Here is a tiny trained network, its code and every weight. The questions are about switching its units off for an input and a class, where a switched-off unit gives its printed mean instead of its output.

import numpy as np


def w(rows, s, z=0):
    codes = np.array(rows[::2]) - 128.0
    scale = np.full(codes.shape[1], s)
    scale[-1] = z or s
    return codes * scale


def f(y):
    return np.maximum(y, 0)


def log_softmax(a):
    a = a - a.max(-1, keepdims=True)
    return a - np.log(np.exp(a).sum(-1, keepdims=True))


def net(x, mask):
    res = np.array(x, float).reshape(1, 5) / 4 @ E
    y = f(res @ A[0][:, :-1].T + A[0][:, -1])
    res = res + np.where(mask, y, B[0][:, -1]) @ B[0][:, :-1]
    return log_softmax(res[-1] @ U[:, :-1].T + U[:, -1])


A, B = {}, {}
E = w([
[140,131,78,86,110,148,149],'x0',
[163,94,248,147,119,102,165],'x1',
[166,135,59,137,153,57,97],'x2',
[1,178,40,148,84,44,186],'x3',
[171,126,146,163,150,103,154],'x4',
],0.0079)
A[0] = w([
[161,123,83,106,67,169,170,166],'neuron 0',
[90,143,92,148,54,110,172,2],'neuron 1',
[116,2,186,220,76,75,231,203],'neuron 2',
[126,152,122,165,118,71,117,231],'neuron 3',
[81,150,123,152,51,65,209,69],'neuron 4',
[93,120,154,56,116,140,158,81],'neuron 5',
[84,175,119,175,99,104,175,40],'neuron 6',
],0.0085,0.003)
B[0] = w([
[73,29,106,165,149,98,83,184],'neuron 0',
[103,194,157,89,99,124,155,200],'neuron 1',
[108,143,84,120,62,101,85,254],'neuron 2',
[133,136,83,182,170,90,116,203],'neuron 3',
[145,146,212,93,208,151,96,234],'neuron 4',
[93,132,92,200,122,43,118,157],'neuron 5',
[89,255,120,54,148,153,120,198],'neuron 6',
],0.0091,0.0064)
U = w([
[153,178,203,2,205,139,127,73],'0',
[112,124,102,138,66,93,156,251],'1',
[84,91,121,137,94,89,104,123],'2',
[106,142,89,175,10,107,110,77],'3',
],0.0071,0.0029)

Each question gives the input, the list of numbers given to net, and the class t.
The units are the neurons (one row each of A and B). Each row of codes is followed by its name. A weight is (code - 128) times the scale printed after its matrix; where a second scale follows, it is the last column's (A, B and U).
mask holds one flag per neuron, in row order. A switched-off neuron (its flag False) gives its mean, the last column of its row in B, instead of its output. The means were averaged over made-up inputs and are rounded, as every weight is.
A unit's drop is (log p(t) with every unit on - log p(t) with that unit switched off) / (log p(t) with every unit on - log p(t) with every unit switched off).
The circuit of an input: a set's keep is (log p(t) with only the set's units on - log p(t) with every unit switched off) / (log p(t) with every unit on - log p(t) with every unit switched off). Starting from all 7 units, units are removed one at a time, each time the one whose removal leaves the highest keep (on an exact tie, the one counted first), for as long as the keep stays at least 0.8.
circuit, biggest first: the units of the circuit, biggest drop first
most important unit: the unit with the biggest drop
k most important neurons: the k neurons with the biggest drops, biggest first
drop of u: that unit's drop, to one decimal
input [-4,5,2,-3,-2], class 3: 2 most important neurons => neuron 4; neuron 2
input [-2,7,6,-3,5], class 3: circuit, biggest first => neuron 2; neuron 4
input [-2,-4,-4,5,-1], class 0: most important unit => neuron 4
input [2,4,1,-5,8], class 1: circuit, biggest first => neuron 4; neuron 2
input [-5,5,-4,-6,7], class 1: 3 most important neurons => neuron 2; neuron 4; neuron 6
input [0,-6,2,7,-2], class 0: circuit, biggest first => neuron 4; neuron 6
input [-1,6,-8,1,1], class 3: 2 most important neurons => neuron 2; neuron 5
input [-1,6,-4,-5,-4], class 3: circuit, biggest first => neuron 4; neuron 2
input [4,0,-4,7,5], class 0: drop of neuron 6 => 0.2
input [7,7,-8,-5,-8], class 1: drop of neuron 6 => 0.0
input [-8,2,-5,8,6], class 0: drop of neuron 4 => 1.0
